Below are the code and all the weights of a small trained network. Each question names an input and a class and asks about switching units off, where a switched-off unit gives its printed mean instead of its output.

import numpy as np


def w(rows, s, z=0):
    codes = np.array(rows[::2]) - 128.0
    scale = np.full(codes.shape[1], s)
    scale[-1] = z or s
    return codes * scale


def f(y):
    return y / 2 * (1 + np.tanh(0.7978845608 * (y + 0.044715 * y**3)))


def log_softmax(a):
    a = a - a.max(-1, keepdims=True)
    return a - np.log(np.exp(a).sum(-1, keepdims=True))


def net(x, mask):
    res = np.array(x, float).reshape(1, 5) / 4 @ E
    y = f(res @ A[0][:, :-1].T + A[0][:, -1])
    res = res + np.where(mask, y, B[0][:, -1]) @ B[0][:, :-1]
    return log_softmax(res[-1] @ U[:, :-1].T + U[:, -1])


A, B = {}, {}
E = w([
[129,128,127,128,128,127,128,129],'x0',
[98,127,178,100,147,129,253,127],'x1',
[115,124,121,126,128,27,128,126],'x2',
[125,69,133,149,192,129,125,208],'x3',
[129,129,128,127,127,127,129,129],'x4',
],0.016)
A[0] = w([
[128,124,125,131,131,121,123,131,126],'neuron 1',
[121,126,123,127,128,38,128,126,177],'neuron 2',
[146,152,100,133,88,127,95,101,187],'neuron 3',
[118,125,122,127,128,2,128,126,190],'neuron 4',
[140,106,110,156,142,128,100,154,143],'neuron 5',
[117,153,144,99,109,128,156,99,152],'neuron 6',
[138,150,109,131,93,127,104,103,169],'neuron 7',
[122,144,137,111,114,128,146,109,131],'neuron 8',
[135,131,133,129,128,211,128,129,254],'neuron 9',
[135,114,117,145,137,129,109,146,130],'neuron 10',
[121,148,139,107,112,129,149,105,135],'neuron 11',
[114,101,149,126,164,128,153,156,105],'neuron 12',
[120,149,140,107,111,129,149,104,138],'neuron 13',
[133,117,119,141,136,129,111,143,129],'neuron 14',
[139,106,111,153,142,128,101,153,145],'neuron 15',
[134,131,132,129,127,205,128,129,238],'neuron 16',
[121,149,140,107,111,128,149,105,133],'neuron 17',
[136,113,116,145,137,128,108,147,132],'neuron 18',
[113,104,152,125,162,129,157,153,105],'neuron 19',
],0.017,0.0076)
B[0] = w([
[124,123,124,131,129,119,119,132,132],'neuron 1',
[115,119,114,119,126,36,126,123,214],'neuron 2',
[168,161,93,98,84,126,138,176,202],'neuron 3',
[112,116,111,117,126,4,125,121,249],'neuron 4',
[110,101,140,164,150,133,84,138,185],'neuron 5',
[116,125,142,120,146,132,165,102,191],'neuron 6',
[162,158,103,99,88,125,143,161,185],'neuron 7',
[111,118,145,126,152,131,166,100,163],'neuron 8',
[146,139,144,143,131,235,131,133,233],'neuron 9',
[112,106,139,156,148,131,94,130,161],'neuron 10',
[113,121,143,127,150,132,162,103,172],'neuron 11',
[167,162,92,101,83,124,130,172,184],'neuron 12',
[113,121,143,125,149,133,166,101,174],'neuron 13',
[115,112,135,152,143,130,104,132,154],'neuron 14',
[113,104,138,161,148,133,87,141,183],'neuron 15',
[144,139,141,143,130,241,132,132,223],'neuron 16',
[107,116,151,123,156,130,176,93,172],'neuron 17',
[114,107,138,154,147,131,97,131,163],'neuron 18',
[165,163,98,98,82,125,136,164,184],'neuron 19',
],0.014,0.017)
U = w([
[229,224,92,95,19,208,139,198,254],'0',
[172,177,54,53,3,66,129,188,112],'1',
[93,134,224,130,228,210,178,39,96],'2',
[34,77,167,100,215,81,175,22,68],'3',
[108,55,203,202,225,208,60,143,141],'4',
[26,37,125,182,214,79,60,126,57],'5',
],0.0056,0.0018)

Each question gives the input, the list of numbers given to net, and the class t.
The units are the neurons (one row each of A and B). Each row of codes is followed by its name. A weight is (code - 128) times the scale printed after its matrix; where a second scale follows, it is the last column's (A, B and U).
mask holds one flag per neuron, in row order. A switched-off neuron (its flag False) gives its mean, the last column of its row in B, instead of its output. The means were averaged over made-up inputs and are rounded, as every weight is.
A unit's drop is (log p(t) with every unit on - log p(t) with that unit switched off) / (log p(t) with every unit on - log p(t) with every unit switched off).
The circuit of an input: a set's keep is (log p(t) with only the set's units on - log p(t) with every unit switched off) / (log p(t) with every unit on - log p(t) with every unit switched off). Starting from the 12 units with the biggest drops (on a tie, the unit counted first), units are removed one at a time, each time the one whose removal leaves the highest keep (on an exact tie, the one counted first), for as long as the keep stays at least 0.8.
units of the circuit, in order: the units of the circuit, biggest drop first
unit that matters most: the unit with the biggest drop
k most important neurons: the k neurons with the biggest drops, biggest first
drop of u: that unit's drop, to one decimal
input [-7,0,8,2,-5], class 5: 3 most important neurons	[neuron 3; neuron 7; neuron 19]
input [0,1,5,0,0], class 3: units of the circuit, in order	[neuron 3]
input [-4,1,-1,5,5], class 0: units of the circuit, in order	[neuron 12; neuron 4]
input [0,0,0,1,1], class 4: units of the circuit, in order	[neuron 3; neuron 4]
input [1,4,-1,0,-1], class 2: units of the circuit, in order	[neuron 3; neuron 4]
input [2,3,-8,0,-7], class 2: 3 most important neurons	[neuron 3; neuron 7; neuron 12]
input [7,1,-6,8,-8], class 0: 2 most important neurons	[neuron 12; neuron 19]
input [8,8,7,1,-1], class 1: 2 most important neurons	[neuron 19; neuron 12]
input [-1,2,2,0,2], class 3: 3 most important neurons	[neuron 3; neuron 7; neuron 12]
input [-8,0,5,2,-1], class 5: 2 most important neurons	[neuron 3; neuron 7]
input [-2,2,4,6,8], class 1: 2 most important neurons	[neuron 12; neuron 19]
input [-2,-8,0,5,7], class 4: 2 most important neurons	[neuron 4; neuron 2]
input [7,7,1,-8,-7], class 3: drop of neuron 16	0.2
input [2,4,0,5,5], class 0: drop of neuron 4	0.8
input [6,3,1,4,-4], class 1: drop of neuron 9	0.4
input [5,3,-1,-3,-3], class 2: unit that matters most	neuron 4
